Q:
[[110 137 109 140 113 134 126 127 110]
 [137 119 133 127 140 126 136 105 151]
 [146 121 149 114 140 122 127 141 139]
 [144 123 149 113 138 122 125 147 135]
 [116 137 118 132 114 131 121 146 105]
 [115 138 117 133 114 132 121 144 105]]
A: 121

Q:
[[133 120 107 130 122 120]
 [123 137 138 130 131 137]
 [125 133 137 128 131 133]
 [128 131 127 129 128 131]
 [124 138 123 134 128 136]
 [126 131 140 127 131 132]]
A: 127

Q:
[[131 128 124 128 129 128 127 129 128 128 128 129 126]
 [135 128 134 130 139 128 128 127 127 127 127 151 114]
 [135 127 125 126 122 128 127 127 128 128 127 115 128]
 [120 128 137 136 135 128 129 128 128 128 128 133 125]
 [106 128 140 137 144 128 128 129 128 127 130 143 123]
 [108 127 148 132 112 128 128 127 127 128 128 129 126]
 [121 129 133 124 134 128 128 129 128 127 127 127 121]
 [110 129 141 130 122 128 129 128 128 129 129 127 125]
 [127 127 131 135 127 129 127 127 128 126 127 132 134]
 [102 127 145 135 144 128 128 127 129 129 128 145 123]]
A: 128

Q:
[[130 124 132 149 126 138 129 132 142 116 132 122 121 124]
 [130 125 133 150 125 138 129 131 143 115 132 121 122 125]
 [130 124 132 150 125 137 129 132 143 115 132 121 121 125]
 [130 125 132 149 125 139 128 131 142 115 132 121 121 125]
 [130 125 133 150 125 139 129 132 142 114 133 120 121 124]
 [129 124 133 151 125 138 128 132 142 114 132 121 120 124]
 [130 124 133 150 125 139 128 131 142 114 132 121 121 124]
 [130 123 133 149 125 138 128 132 143 116 132 121 121 124]
 [130 124 133 150 125 138 128 131 143 115 131 121 120 124]]
A: 121

Q:
[[120 135 113 120 112 112 123 140 122 125 131 137 147]
 [140 121 137 148 123 115 140 143 119 127 116 136 121]
 [131 131 131 142 122 107 126 146 124 130 141 137 145]
 [131 126 127 119 137 150 133 111 132 126 115 118 109]
 [143 149 113 120 134 138 133 128 127 119 139 118 142]
 [147 131 137 136 145 145 139 120 131 126 128 116 115]
 [129 122 119 121 118 131 138 129 120 122  98 131 113]
 [151 140 131 136 144 141 138 126 129 124 139 116 128]
 [143 128 139 151 128 113 136 145 122 129 134 133 133]
 [142 149 112 119 133 137 133 128 127 119 139 119 142]
 [151 141 131 136 144 141 138 126 129 124 139 116 128]]
A: 139

Q:
[[128 145 129 129 127 126 126 104 132 123]
 [123 129 142 126 126 137 117 116 131 113]
 [124 122 122 130 142 118 144 132 128 141]
 [132 134 114 131 132 115 140 125 127 141]
 [129 122 139 122 109 127 116 129 130 125]
 [117 123 145 129 141 135 126 118 131 117]
 [128 119 113 127 134 121 139 145 124 140]]
A: 145

Q:
[[132 124 143 134 120 132 135 122 137 124 138 128 132 127]
 [122 134 144 131 122 107 121 110 142 140 130 130 116 116]
 [113 126 129 122 138 145 135 133 122 120 130 134 133 129]
 [137 138 124 140 128 122 122 126 135 121 129 134 120 142]
 [133 118 128 122 113 124 132 115 139 122 134 132 132 126]
 [111 113 132 117 139 135 134 145 127 132 135 126 144 132]]
A: 126

Q:
[[136 150 116 143 135 116 111 106 108 118 125 152 107 110 143 120]
 [108 137 123 123 151 145 151 124 131 146 130 137 106 119 107 117]
 [151 123 108 140 107 115 118 152 138 148 115 144 151 112 138 124]
 [123 147 128 105 131 134 130 141 133 112 124 129 137 152 109 126]
 [151 118 126 107 152 123 150 121 148 115 143 122 128 148 138 144]
 [144 132 147 123 112 126 122 139 107 107 146 114 131 108 125 116]
 [150 144 110 129 147 137 146 118 117 113 142 136 139 109 143 133]
 [110 131 147 152 144 123 127 112 114 107 114 113 124 118 128 140]
 [119 105 130 135 108 119 111 120 150 105 126 116 140 122 151 114]]
A: 122
---
[[130, 152, 129, 115, 112, 131],
 [127, 131, 144, 147, 112, 139],
 [124, 145, 123, 108, 112, 125]] Out: 131

[[131, 116, 150, 100, 155],
 [104, 119, 112, 126, 118],
 [154, 156, 113, 123, 115]] Out: 155

[[142, 136, 142, 140, 144],
 [138, 132, 114, 110, 114],
 [114, 127, 139, 128, 152]] Out: 144

[[107, 138, 151, 121, 119],
 [126, 127, 127, 128, 129],
 [134, 117, 138, 123, 117]] Out: 119

[[138, 127, 131, 130],
 [129, 123, 123, 129],
 [106, 117, 155, 109]] Out: 130

[[128, 114, 119, 119],
 [127, 124, 125, 144],
 [127, 150, 129, 117]] Out: 119

[[123, 120, 154, 129],
 [123, 115, 109, 129],
 [138, 143, 104, 127]] Out: 129

[[116, 119, 112, 131, 119],
 [110, 118, 109, 126, 123],
 [105, 114, 109, 134, 134]] Out: 119

[[126, 138, 112, 125, 153, 122],
 [126, 128, 101, 130, 137, 118],
 [132, 139, 113, 137, 152, 129]] Out: 122

[[109, 145, 112, 114, 101, 149, 136],
 [126, 128, 128, 132, 120, 139, 123],
 [116, 137, 128, 122, 114, 129, 155]] Out: 136
---
array([[148, 132, 123, 104, 144],
       [112, 128, 137, 141, 106]]) result: 106

array([[129, 127, 113, 136, 116, 114],
       [118, 137, 132, 130, 154, 152],
       [106, 152, 118, 126, 145, 138]]) result: 138

array([[152, 125, 116, 139, 119],
       [114, 132, 117, 124, 134]]) result: 134

array([137, 125, 155, 147, 138, 121]) result: 121

array([[107, 122, 106, 120, 128, 125, 129],
       [140, 130, 147, 103, 123, 132, 128]]) result: 128

array([106, 126, 108, 128, 114, 117, 107]) result: 107

array([128, 134,  98, 108]) result: 108

array([147, 119, 147, 130, 119, 134,  99]) result: 99

array([156, 119, 120, 106]) result: 106

array([106, 143, 142, 137, 120]) result: 120
---
[[100 103 146 129 126]
 [136 134 118 125 130]] --> 118

[127 141 116 103] --> 116

[102 135 114 109 129  99] --> 114

[146 141 123 149] --> 123

[149 126 117 126 128 131 129] --> 117

[112 102 127 128 145 144] --> 127
---
[[135 126 126 109 148 154 123]
 [107 136 129 124 142 137 125]] result: 123, 107

[[104 138 129 125 114]
 [115 137 134 129 125]
 [114 105 118 122 146]] result: 114, 114

[101 137 108 154] result: 154, 101

[105 106 155 138 145] result: 145, 105

[129 141 103 125 152 142] result: 142, 129

[[128 105 112 129 126 124 156]
 [129 100 106 127 126 126 149]
 [130 116 111 132 125 124 153]] result: 156, 130

[150 113 139  98] result: 98, 150

[122 101 123 119 129] result: 129, 122
---
Input:
[[151 122 140 137]
 [125 154 127 123]
 [125 132 127 126]]
Output: 126

Input:
[[124 139 134 116]
 [124 150 138 117]
 [136 147 134 154]]
Output: 154

Input:
[[127 106 130 131 129 118]
 [127 126 129 129 129 126]
 [125 129 150 123 109 109]]
Output: 109

Input:
[[131 140 120 112 117 114 139]
 [132 119 139 136 132 150 117]
 [127 139 114 142 115 141 129]]
Output: 129

Input:
[[130 130 138 120]
 [104 147 111 136]
 [124 103 136 113]]
Output: 113

Input:
[[111 120 108 105 129]
 [138 127 138 145 126]
 [128 112 121 121 129]]
Output: 129

Input:
[[130 142 127 121 124]
 [128 134 152 131 126]
 [124 127 136 129 137]]
Output: 137
